Each row has a class, written as a number after it.
[ 20  50  21 -37   8 -76 -21   4  97 -29  10 -14 -25 -28  32  56  31   6
 -26 -44  -4   8 -14  40  -5   2  35 -27  25  35 -15  11  95   4] -> 8
[ 56  29 -11   8 -35  37  -1  -2  20  40  -8  34  56 -18 -24  33  55 -11
  30 -28  31  -1 -34  34  -3   5   2 -44  23  21 -11  23  64 -11] -> 5
[ 24  22   6   6   1 -83  17  33  42  20  -8  41  -1 -36  40  75  75 -51
 -11  -6  -2  22  -5  33  85  80 -11 -32  33   2  33  22  50 -14] -> 7
[ 51  11 -19  -2 -31 -87   9  -3  58  17  45 -13   0 -52 -33  31  22 -24
   6 -16  -6  22   7  44   3  10 -21   8  50  30 -11   8   7 -76] -> 6
[ 22  21  -4 -23 -23  10  -5  11  22  45  39  22  32 -16  18  53   5 -55
  15  33 -20   9  24  71  -2 -18  43 -84 -23  43  16  26  15 -54] -> 2
[ 26  58  45 -10  23 -42  15  20  77   9  44 -30  11 -25 -21   9   1  -1
  66  -7  15  29  52  69   7   6  70  36  13  12  23 -14  61  -5] -> 8
[ 15  -3 -28  17 -69 -51 -24   4  84  71  84  16  25 -10 -16  41  51 -38
  38  -7   1  23  10  29  -4  52  26 -11  47  57  -7  12  45 -66] -> 0
[ 15   3  28  12 -27 -34 -11 -20  54   3  49 -20  39 -26   1  -3 -20 -30
  15  19  20  70  19  13  34  16  36 -10  87  16  -5  32  17 -80] -> 7
[ -1  19 -40  40   0 -50  27  53  46  43 -70  39  57  17  32  18  29 -34
  -6  -8 -38  22 -17  56  42 -11   3   7  28  53 -14 -16  37 -11] -> 10
[-18  15  10 -13  11 -20 -26  21  30  22 -15  68 -32 -68  25  43  66 -31
  15 -60  34  -7 -25  85  15  35  41 -25  19  34  17 -26   4  11] -> 5
[ 43  36  10  16  -7 -45 -12  43  50  18 -62  -6   6 -74 -13  53  65 -37
  48  18  45  18  12  69  37  55  58 -25 -19   4  14  26  69 -16] -> 2
[ 17  17 -25  24 -28 -10   3  23  52  32 -10  15   1 -14  46  61  62 -17
  20 -33 -65  29  13  64 -41  16 -12 -37   2  82  -5 -38  12 -10] -> 10
[ -8 -32  38   9 -31 -35  40  28  27  -5  33  49  12 -89  24   7   6 -23
  38  -2  43  25  21  80  20 -27  39 -70  -8  35 -25  25 -34 -29] -> 4
[ 14  15  10  10   9  -3   4  23  31  39  19  50  61 -54  17  31  11 -40
 -45 -15  17  10  -7  85  54 -30  26 -12 113  25   5  38  21 -58] -> 6
[ 29  84  12 -35  -4 -21  -7 -34  40   9  55 -32  12 -32  33  34  25 -16
  -3 -25  17  27  -3  86 -26  22   7 -75  18  -8  -6  42  46 -47] -> 8
[ 10  45 -43 -12  -3 -14 -15  13  63  22   7  29  22 -14  35  16  -2   5
 -44  -7  -1  32 -28  53  60  14 -39 -10  54   7  -4  -2  -8 -34] -> 9
[   5   17    5   -4  -56  -19    5   23   47   16  -26   23  -18 -105
   79   11   37  -59   13   -8  -14   35   10   46   34  -21   44  -31
   14   59  -61    6    8  -54] -> 6
[ 31  96 -13 -45  -2 -39   9  27  44   5 -19 -20  56 -43  -4  29  57   1
  13 -19  22  39 -17  43   4  19  13 -23  -3  -4  -4   0  92 -21] -> 0
[  2 -14  30  36 -34 -29   8  29  61  22  25  39  34 -66  38   5  -7 -30
  27   4   1  18  13  57  36 -40  29 -26  66  20 -11   6  17 -42] -> 6
[ 48 -28   1   2  77 -10  41   3 -70 -22 -34  -3  79 -13 -19 -17 -38 -29
  12 -36  -7  60 -47  65 -15 -55 -10 -97  48  42  21  15  46 -31] -> 3
[ 35 -13 -12  24 -15 -61  14  -1  47   2  -1  65  39 -39 -37  42 -37  29
  -8 -43  27  14  10  53 -22  40  23 -12  12  -8  28 -28  81  16] -> 2
[  0  38  -1 -14   4  40   4  16  31  60  57  62  30  -5 -17   4  19 -27
  40  -9   2  27   6  61  18 -22  48 -11  -5  57  22 -36  17   0] -> 5
[ 20  40  -3 -20  19 -25 -25  44  59  32  68 -30  61  42  -1 -31  38 -14
  40  -8  19  58  37  37  45  -6  33  18   8  40  17  -4  59 -32] -> 0
[-13  19  -9  38  -3 -19 -20  41  55   3 -62 -12  14 -45  68  -6  19   5
  13  23  -1 -16  -8 102  27 -10 -11 -34   2  10  12 -17 -19 -29] -> 9
[  5  36  13 -12   8  -9  -9  42  94  22   3   6  30 -22  32  66  19  -3
 -11 -10  -6  32  21  90  29  -3  48 -11   3  59  31 -16  60 -23] -> 10
[ -7  43  -7  39  -9  12  31   9  66  36   9 -11  24 -61  42  -8  52  -7
  24 -16 -13  23   4  64  11   6 -15  -9  33  44   9 -11  27 -71] -> 3
[ 16  14 -29  -6  35 -17  45   6  25  33  55  -8  21 -17  23  15  11 -22
 -30  -5  -1  54  -8  78  45  -2 -50   7  18  34  74  -9  38 -37] -> 10
[ 12  -2  -1  -8   7 -30 -30  23  61  42  76  17  15  65  11  44  20 -14
 -10  16 -11 -26  10  49  22  -9  21 -34 -26  59 -17   5  34  -2] -> 0
[ 35  56  22 -30 -18  10 -26  13  66  32  89 -30 -39  -7  30  16  70  -8
  35  -2  50  10   8  69  16  33   5 -18 -19 -13   1   7  20   7] -> 1
[-25  38 -20  67  -8 -38  53  -9  28   7 -29 -23  52 -41  61  -4  47 -46
   4 -14 -12  -1  -8  79 -35   7 -41 -77  22  19 -25  36  -7 -84] -> 8
[ 48  31  23 -47  -4  -1 -41  10  43 -11  33   2  45 -43   6   5  39   0
 -19 -24  72  37  -6  63  46  -7  34 -25  45  -1  17  55  24 -33] -> 7
[-34  41  -5  36  -1 -28   5  12  72  23  -7   5  30 -40  10  11  68 -40
  27 -24  40  26 -20  54  28  44   8 -47   1  32  10   6  46 -64] -> 5
[ 32  -6 -13 -20 -22 -10  -5  41  82   8  21  -2   5 -33  39  30  23 -13
  15   4 -27  15  11  45  43 -27   0 -13   9  73  16 -13  23 -33] -> 9
[ 32  -6  -2  -2 -56 -34   6  10  -1  26  59  53  -6  -9   3  40  21 -55
  62  -2 -33  53   7  -3 -15  -6   7 -40  20  29 -34   2 -45  13] -> 10
[  4  26  -1 -58 -30 -28   2  21  71  22  42  34 -13 -36   1  61   5 -68
  56   0 -22  55   6   6  18  12  29 -61 -14  39 -35  13  -6 -51] -> 2
[ 67  14 -20 -18  -3 -14  43  31  12   8  31 -24  51   3   4  56  38 -41
 -32  16  -5  22  36  44   8  -4  14 -56 -44  62  36  17  50 -46] -> 1
[ -3 -19   1 -13  -8 -13   4  47  36  34  25  38  45 -17   4  47   9 -37
  43  -7  32  31  10  21  53  50  21 -46 -22   5  38  19  40 -32] -> 0
[ 16  12  28  22   1 -24  -3  52  36  28 -28  23 -28 -79  13  75  91  -9
  26   9  19   5   4  86  35  47  40 -43  17  34  40  15  47   9] -> 4
[ -8  32 -23 -36  -6 -58  26  39  58   9  44  50  72  -7   6  11  45  -2
 -69 -39  25   5   3  67  42 -41  15 -29  16  50   2  40  24 -56] -> 4
[ -9  30  13  23 -11 -45 -39  -4  88  -2  -3 -14 -11 -47  22  22  46 -48
   8  -3  37  60 -23  30  38  29  45 -58  32  65 -38  17  46 -62] -> 5
[-15  75 -30   0 -42 -23   1  51  96  59  -7  13  52 -41 -18  62  40 -30
  69  22 -24  60  10  24  10  63  21 -38  -3  22   7 -14  18 -74] -> 0
[-13  24   7  -7  13 -24  -5  57 108   6  22  51  26 -23 -46  50   9  26
 -25   9  12  55  -9   7  61  -8  35  -6  54  45  14  12  28 -13] -> 4
[-19  51  25  26  -5 -13 -18 -15  91   7  70   3  18   9  12 -16  13  -2
  34 -23  23  39  25  37   5   6  15 -15  21  34 -45 -27  -5 -37] -> 5
[-11  45  -1  23  26 -48  15   9 -11  22  23  36  14 -52  -6  20  29 -19
   3  -8 -32  38   3  54 -14  12  34 -27  60  21  66 -32  23 -17] -> 3
[ 16  23  -9 -34 -15 -10 -15  69  82  38  -5  42  34 -15  40  53  41   0
 -42   1  -7   2  31  75  80 -23  42 -17   8  71  14  26  12 -47] -> 4
[ 64  41 -35 -52 -62   6  -2  35  39  47  46  29  19 -25  -6  23  16   3
  56  17 -55  37  19 -13  21 -29  -4 -23 -34  23  47 -14   8 -30] -> 3
[  1  23 -34  13 -69 -23 -11 -21  39  36  17 -35  22 -39   1 -24 -19 -19
  -5  51  28  42 -27  52 -28   2  52 -51  -6  11  26   6  73 -64] -> 1
[ 10   7  22 -26   5 -79 -12  14  49  -9 101  -5  12 -15  15  25   8 -53
  17 -27  -8  41  19  33  24 -18 -28 -53  69  11  -8  30 -52 -88] -> 6
[ 49  -4   8  -6 -23 -34 -38   6  85  31  88 -13 -23  50  -5  21  24 -14
  42 -13  11  46  23  31  31  15  13  10 -13  55 -36   9  29   3] -> 10
[ 69   5 -20 -37 -22 -32  23  47  57  26 -12  15  37 -37   7  82  22 -22
  30 -13 -36  34  13  39  13   9  17 -33 -10  78  -4 -21  75 -25] -> 0
[ 28  21   6   5   0  16 -44  27  62  -4 -75   8  34 -14  33  44   9  -4
  -2 -18  -7  51  -3  -2  43  12  33 -28  52  49  -2 -11  64 -28] -> 5
[  5  76  -2  16 -13   1  65  20  46  41 -25 -53  29 -14  34  24  38 -61
  35  37 -27  46   9  38  12  33  26 -35 -15  37 -15 -12  99 -55] -> 1
[ 25  30  -7  12  24 -37 -30  -6  62 -22  37  -8 -33 -29 -47  55  83  23
 -55   2   3  -7 -29  -1 -15 -17   1  11  30  70  43 -22  52  16] -> 5
[  6  71   2 -44   0  37  24  30  52  45  45 -38  46 -11 -10  28  52 -41
  10  22  21  16 -11  54  14 -12  41 -19  10  23  41  25  78 -57] -> 1
[ 15  12 -22  -1  25 -15   5   4  38  36 -25  25  34 -64   5  63   1 -47
 -54   9   9  27 -41  87  29   4  25 -45  87  44  28  31  63 -65] -> 2
[-47  56 -32  11 -46 -33  -4  15  72  51  11  13  22 -39 -15  11  24 -24
  24  40 -16  25  -5  34 -19   9  59  -8 -12  48 -18 -24  20 -51] -> 0
[-41  25 -19 -10 -12 -20  48  24  58  54   1  66  20 -76  -9  50  22 -62
  29 -20  25  41 -31  27  44  68  18 -29  12 -10  43  15  77 -47] -> 2
[  8  15 -29  14 -20 -21  12  27  44  46  -4  14  17 -29  12  26  55 -51
  -9  15  29  32 -15  38  73  23   2  18   8  28   7  41  14 -39] -> 10
[ 50  26 -37 -33 -38 -48 -74  53  94  38 -28  26  21  12  20  33  -5  23
  -5   8 -46  13  -5  18  63 -22  11  -8  37  25  20   0   3 -47] -> 3
[  7   3  -5 -17 -19 -33  19  14  30  30  39  62   9 -47 -43  23  22 -46
  60 -24  35  34 -11  40  17  17  51 -43 -45  43  21 -14  40  -7] -> 5
[ 68 -13   8  70 -14 -36 -30  28  42  29  -7 -15  28 -35  11  64  58 -18
  -1  21   0 -24  27 111   5   7  12 -68  17  52  16  31  34 -48] -> 6
[  0  59 -15  14 -15   9  -4 -22  54  41  84  13  -9  14  19   9  64 -11
 -26  -3 -18 -15 -14  27 -19 -20  -7  -2  41  35 -27  27  14   1] -> 8
[  6  56   6  -9  16   6   4  15  16  13 -54 -25   2 -15  24  67  62 -31
   7 -40 -16  10 -25  70 -56  53  29 -62  33  27 -10 -15  66 -15] -> 1
[ 46   0  -8  -8 -15 -44  32  53  42   3 -87 -20  14 -92   1  25  21 -71
  79  19 -25  71  15  23  27 -10  56 -16   4  75  -5  -6  56 -54] -> 2
[-17  39  51  37 -11  19  17  11  47  45  42   2  -3 -12  26  31  50 -38
  54  -7 -16  -9  49  44   7  33  40  -8   1  18 -20  -7  55 -20] -> 6
[ 41  54 -10 -32   3 -89 -33   0  13 -18  24 -40  46  26   0 -14   4 -18
 -39  17   3  56 -20  30  13 -71  25 -15  51  18  -8  28  40 -23] -> 10
[ 47 -36   6  12 -59  30 -48   5  30   4  14  25  27 -14  93 -28  -8  40
 -21  -4  -3  10  33  13  36 -32  -3   8  48   1  38  -7  11   3] -> 7
[-24  -6   3   7  10 -36  12 -28   7  14  73  -5 -15   5  11 -29  -5 -11
  -5   4   8 -16 -16  36   7 -17  -5 -27 -32  11  21   8  23 -33] -> 3
[ 30  33  -8  53   7 -28  42  -1  65 -12  93  -6 -10 -41 -46   0  18  15
  -6  51 -12  53  53 -14  -4 -22   8  45  -7  59  27 -24  -4  15] -> 8
[ 13  44   2  21 -42 -12 -21  30  73  31  53  46  40 -25  22  23  58 -22
 -11  -9  -1  29   8  20  33 -16  20 -41  43  26 -22  27  39 -24] -> 6
[ 31  10   6 -25  -1 -12   9  40  24  32 -11  26  35 -14  -9  51   1 -24
  57 -22 -69   9  29  36  -7 -20  38 -11  46  57  18 -23  -6 -49] -> 3
[ 45  22 -23 -46 -17 -40  40  24  38  48  57  47   9 -53 -17  49  50 -32
  -7 -16  19  59 -12  57  67  24   2 -33  25  48  18  37  49 -38] -> 4
[ 37  15  -2   2 -61  -6 -28  15  52  27  77  38 -39 -40  61  52 114 -36
  26 -11 -25  25  10 -18  25   6  -7 -52   7  64  30  -9  38   8] -> 5
